Below are the code and all the weights of a small trained network. Each question names an input and a class and asks about switching units off, where a switched-off unit gives its printed mean instead of its output.

import numpy as np


def w(rows, s, z=0):
    codes = np.array(rows[::2]) - 128.0
    scale = np.full(codes.shape[1], s)
    scale[-1] = z or s
    return codes * scale


def f(y):
    return np.maximum(y, 0)


def log_softmax(a):
    a = a - a.max(-1, keepdims=True)
    return a - np.log(np.exp(a).sum(-1, keepdims=True))


def net(x, mask):
    res = np.array(x, float).reshape(1, 7) / 4 @ E
    y = f(res @ A[0][:, :-1].T + A[0][:, -1])
    res = res + np.where(mask, y, B[0][:, -1]) @ B[0][:, :-1]
    return log_softmax(res[-1] @ U[:, :-1].T + U[:, -1])


A, B = {}, {}
E = w([
[113,82,116,70,210,78,78,18],'x0',
[2,130,158,133,111,106,80,173],'x1',
[115,150,209,223,170,96,184,63],'x2',
[50,47,195,117,189,112,185,171],'x3',
[63,103,73,115,105,205,91,76],'x4',
[211,6,101,144,94,120,208,97],'x5',
[100,7,90,193,177,205,145,140],'x6',
],0.0092)
A[0] = w([
[16,167,139,120,95,148,100,216,180],'neuron 1',
[143,167,149,188,101,170,145,152,180],'neuron 2',
[137,207,165,153,91,57,146,55,186],'neuron 3',
[164,145,57,115,119,143,137,90,89],'neuron 4',
[104,128,229,146,154,80,163,111,151],'neuron 5',
[105,100,143,94,167,146,59,88,147],'neuron 6',
[189,91,38,161,97,184,159,91,255],'neuron 7',
[116,128,56,136,145,171,58,112,221],'neuron 8',
[148,199,148,86,95,117,140,82,156],'neuron 9',
[188,185,151,80,120,84,117,153,139],'neuron 10',
[126,88,54,121,187,140,46,60,150],'neuron 11',
[132,9,143,116,169,158,155,173,249],'neuron 12',
],0.011,0.0027)
B[0] = w([
[62,151,172,100,51,188,72,202,230],'neuron 1',
[174,135,129,205,165,104,84,192,180],'neuron 2',
[185,169,161,155,157,125,90,106,223],'neuron 3',
[191,91,112,115,115,195,98,32,185],'neuron 4',
[130,116,199,186,133,155,185,85,210],'neuron 5',
[98,156,144,94,177,74,82,137,186],'neuron 6',
[116,53,47,153,122,178,160,130,248],'neuron 7',
[126,87,90,89,211,156,51,186,201],'neuron 8',
[224,98,123,108,150,146,59,100,200],'neuron 9',
[223,203,140,92,93,93,128,168,208],'neuron 10',
[82,104,110,56,197,121,114,63,223],'neuron 11',
[41,128,104,152,79,63,254,143,239],'neuron 12',
],0.0098,0.015)
U = w([
[143,123,68,216,123,130,102,191,115],'0',
[160,140,134,123,151,76,193,146,24],'1',
[62,108,89,132,86,53,186,110,175],'2',
[123,118,246,190,165,164,118,74,136],'3',
[151,108,78,117,90,201,137,57,1],'4',
[25,165,150,89,66,199,102,197,180],'5',
[68,127,96,61,199,124,90,96,164],'6',
[214,178,117,82,84,98,99,129,187],'7',
],0.011,0.0029)

Each question gives the input, the list of numbers given to net, and the class t.
The units are the neurons (one row each of A and B). Each row of codes is followed by its name. A weight is (code - 128) times the scale printed after its matrix; where a second scale follows, it is the last column's (A, B and U).
mask holds one flag per neuron, in row order. A switched-off neuron (its flag False) gives its mean, the last column of its row in B, instead of its output. The means were averaged over made-up inputs and are rounded, as every weight is.
A unit's drop is (log p(t) with every unit on - log p(t) with that unit switched off) / (log p(t) with every unit on - log p(t) with every unit switched off).
The circuit of an input: a set's keep is (log p(t) with only the set's units on - log p(t) with every unit switched off) / (log p(t) with every unit on - log p(t) with every unit switched off). Starting from all 12 units, units are removed one at a time, each time the one whose removal leaves the highest keep (on an exact tie, the one counted first), for as long as the keep stays at least 0.8.
units of the circuit, in order: the units of the circuit, biggest drop first
top k neurons: the k neurons with the biggest drops, biggest first
drop of u: that unit's drop, to one decimal
input [-4,-7,4,-8,1,-6,3], class 0: units of the circuit, in order -> (neuron 2)
input [2,-2,0,4,-2,-5,-2], class 3: units of the circuit, in order -> (neuron 5; neuron 8)
input [4,-3,3,6,3,-8,-1], class 3: top 4 neurons -> (neuron 5; neuron 7; neuron 8; neuron 12)
input [1,-5,-2,-4,-2,-5,3], class 6: units of the circuit, in order -> (neuron 8; neuron 11)
input [1,0,7,-1,4,-8,-8], class 7: top 3 neurons -> (neuron 10; neuron 9; neuron 11)
input [1,2,4,-3,5,-7,-5], class 7: top 2 neurons -> (neuron 9; neuron 3)
input [-3,3,4,2,2,-2,-7], class 3: top 3 neurons -> (neuron 5; neuron 3; neuron 12)
input [-4,-6,-5,-8,4,-1,-2], class 4: top 2 neurons -> (neuron 7; neuron 4)
input [-3,-2,6,1,3,0,3], class 0: top 2 neurons -> (neuron 11; neuron 2)
input [-3,6,0,-6,3,1,-5], class 7: top 2 neurons -> (neuron 9; neuron 12)
input [5,4,-2,0,-8,1,5], class 2: drop of neuron 12 -> 0.1
input [3,4,5,6,-3,-8,3], class 5: drop of neuron 1 -> 3.7
input [-5,-2,5,4,-6,8,7], class 2: drop of neuron 12 -> 0.5
input [3,-4,-5,6,-3,0,8], class 2: units of the circuit, in order -> (neuron 12)
